Below is a small trained network, with its code and all its weights. Each question gives an input and a class and asks what happens when units are switched off, that is, made to give their printed mean instead of their output.

import numpy as np


def w(rows, s, z=0):
    codes = np.array(rows[::2]) - 128.0
    scale = np.full(codes.shape[1], s)
    scale[-1] = z or s
    return codes * scale


def norm(h):
    return h / np.sqrt((h * h).mean(-1, keepdims=True) + 1e-5)


def f(y):
    return np.maximum(y, 0)


def log_softmax(a):
    a = a - a.max(-1, keepdims=True)
    return a - np.log(np.exp(a).sum(-1, keepdims=True))


def net(x, mask):
    res = np.array(x, float).reshape(1, 6) / 4 @ E
    u = 0
    for l in range(2):
        y = f(norm(res) @ A[l][:, :-1].T + A[l][:, -1])
        res = res + np.where(mask[u : u + 15], y, B[l][:, -1]) @ B[l][:, :-1]
        u += 15
    return log_softmax(norm(res)[-1] @ U[:, :-1].T + U[:, -1])


A, B = {}, {}
E = w([
[157,142,229,163,75,76],'x0',
[56,44,154,108,207,75],'x1',
[118,87,69,193,50,133],'x2',
[23,160,76,161,86,115],'x3',
[167,133,149,175,166,49],'x4',
[175,124,91,5,74,92],'x5',
],0.0028)
A[0] = w([
[112,183,85,140,54,138,40],'0.n0',
[85,163,232,127,159,170,117],'0.n1',
[204,140,103,111,189,158,7],'0.n2',
[164,154,142,118,112,144,64],'0.n3',
[85,129,121,216,186,74,11],'0.n4',
[61,158,177,83,146,191,21],'0.n5',
[188,145,177,130,126,110,4],'0.n6',
[94,187,126,124,217,38,151],'0.n7',
[115,105,92,232,198,114,70],'0.n8',
[3,86,57,170,159,106,194],'0.n9',
[143,152,132,182,115,184,132],'0.n10',
[203,97,90,133,192,153,85],'0.n11',
[106,58,160,44,133,45,67],'0.n12',
[166,155,128,32,87,187,226],'0.n13',
[187,149,182,164,105,89,63],'0.n14',
],0.0053,0.0032)
B[0] = w([
[145,200,40,158,96,112,162],'0.n0',
[127,140,69,120,174,87,175],'0.n1',
[133,219,181,75,128,254,145],'0.n2',
[136,172,88,196,170,92,138],'0.n3',
[66,38,152,243,185,59,164],'0.n4',
[35,205,133,89,198,130,144],'0.n5',
[194,177,125,187,165,104,142],'0.n6',
[130,35,150,149,104,184,196],'0.n7',
[55,101,187,163,115,72,179],'0.n8',
[191,159,161,154,166,118,253],'0.n9',
[101,43,94,77,117,88,172],'0.n10',
[109,151,194,106,121,201,161],'0.n11',
[138,144,196,64,64,96,180],'0.n12',
[86,102,133,203,184,100,232],'0.n13',
[197,183,156,184,203,151,165],'0.n14',
],0.0048,0.0045)
A[1] = w([
[67,128,179,135,95,93,111],'1.n0',
[119,87,56,195,72,155,100],'1.n1',
[105,190,50,193,34,131,70],'1.n2',
[87,169,119,72,199,178,108],'1.n3',
[124,121,146,148,33,78,156],'1.n4',
[107,147,105,187,161,203,209],'1.n5',
[71,62,13,49,175,105,138],'1.n6',
[112,113,124,200,74,131,161],'1.n7',
[195,170,166,124,163,171,104],'1.n8',
[147,74,79,32,102,54,110],'1.n9',
[143,41,89,179,74,178,1],'1.n10',
[108,197,64,165,32,131,81],'1.n11',
[127,207,56,202,2,173,98],'1.n12',
[160,95,190,98,186,156,174],'1.n13',
[152,95,60,73,91,108,99],'1.n14',
],0.0055,0.0032)
B[1] = w([
[113,67,141,133,145,150,171],'1.n0',
[171,75,113,51,82,161,196],'1.n1',
[145,123,88,23,193,31,214],'1.n2',
[61,170,125,118,99,186,196],'1.n3',
[133,147,134,46,139,166,200],'1.n4',
[136,77,185,31,97,69,253],'1.n5',
[143,175,107,235,97,105,206],'1.n6',
[130,89,61,118,195,194,220],'1.n7',
[177,123,94,179,122,162,185],'1.n8',
[129,163,138,161,20,92,179],'1.n9',
[147,15,139,123,67,246,147],'1.n10',
[153,128,65,61,255,6,201],'1.n11',
[128,104,56,45,223,74,231],'1.n12',
[121,198,57,158,56,147,249],'1.n13',
[84,132,75,188,115,102,157],'1.n14',
],0.0047,0.0038)
U = w([
[135,192,135,85,125,254,163],'0',
[7,207,132,128,165,146,119],'1',
[138,126,221,51,33,63,95],'2',
[235,199,163,202,160,116,199],'3',
[106,192,64,185,33,80,16],'4',
[143,111,48,39,187,53,241],'5',
[79,36,189,217,194,91,194],'6',
[153,40,110,87,115,193,2],'7',
],0.013,0.0023)

Each question gives the input, the list of numbers given to net, and the class t.
The units are the neurons (one row each of A and B). Each row of codes is followed by its name. A weight is (code - 128) times the scale printed after its matrix; where a second scale follows, it is the last column's (A, B and U).
mask holds one flag per neuron, layer by layer. A switched-off neuron (its flag False) gives its mean, the last column of its row in B, instead of its output. The means were averaged over made-up inputs and are rounded, as every weight is.
A unit's drop is (log p(t) with every unit on - log p(t) with that unit switched off) / (log p(t) with every unit on - log p(t) with every unit switched off).
The circuit of an input: a set's keep is (log p(t) with only the set's units on - log p(t) with every unit switched off) / (log p(t) with every unit on - log p(t) with every unit switched off). Starting from the 12 units with the biggest drops (on a tie, the unit counted first), units are removed one at a time, each time the one whose removal leaves the highest keep (on an exact tie, the one counted first), for as long as the keep stays at least 0.8.
units of the circuit, in order: the units of the circuit, biggest drop first
unit that matters most: the unit with the biggest drop
k most important neurons: the k neurons with the biggest drops, biggest first
k most important neurons of layer l: the k neurons of layer l with the biggest drops, biggest first
drop of u: that unit's drop, to one decimal
input [-8,8,6,6,-5,1], class 4: units of the circuit, in order => 1.n6, 1.n12
input [3,3,-3,-4,-5,2], class 2: 2 most important neurons => 0.n12, 1.n7
input [-5,-1,5,7,4,-4], class 6: units of the circuit, in order => 0.n4
input [-8,-4,5,-8,7,2], class 0: units of the circuit, in order => 0.n2, 0.n11
input [3,-4,-3,3,4,6], class 3: 2 most important neurons => 0.n14, 0.n13
input [-8,-7,-1,5,8,-6], class 6: units of the circuit, in order => 0.n4, 0.n8
input [-4,2,-5,3,-3,7], class 4: units of the circuit, in order => 1.n6, 1.n9
input [-6,2,-5,-6,-1,8], class 0: 2 most important neurons => 0.n2, 0.n11
input [5,7,-2,8,-5,2], class 2: units of the circuit, in order => 0.n12, 1.n12
input [-1,2,-6,5,-8,6], class 1: 2 most important neurons => 0.n5, 0.n13
input [-3,3,6,-6,1,2], class 4: 3 most important neurons => 1.n13, 0.n7, 0.n12
input [3,3,0,-3,-4,-1], class 2: 2 most important neurons of layer 0 => 0.n12, 0.n14
input [-5,-8,-8,-3,6,-6], class 0: 2 most important neurons of layer 0 => 0.n2, 0.n9
input [7,8,5,-1,7,4], class 2: 3 most important neurons => 0.n12, 0.n13, 1.n4
input [5,1,5,2,-8,-8], class 7: 2 most important neurons of layer 0 => 0.n13, 0.n10
input [-2,-4,-5,1,-5,3], class 1: unit that matters most => 0.n13
input [-2,-6,1,-8,-7,3], class 0: 2 most important neurons => 0.n2, 0.n7
input [-2,8,-4,-2,-7,5], class 1: 2 most important neurons of layer 0 => 0.n5, 0.n13
input [4,-7,4,2,-6,1], class 5: drop of 0.n4 => 0.0
input [-5,-2,0,0,6,6], class 4: unit that matters most => 0.n9
input [6,-5,7,-2,4,7], class 5: drop of 1.n12 => 0.1
input [0,8,3,-7,-4,5], class 2: drop of 0.n12 => 0.7
input [5,3,-3,-3,4,1], class 3: 2 most important neurons => 0.n14, 1.n5
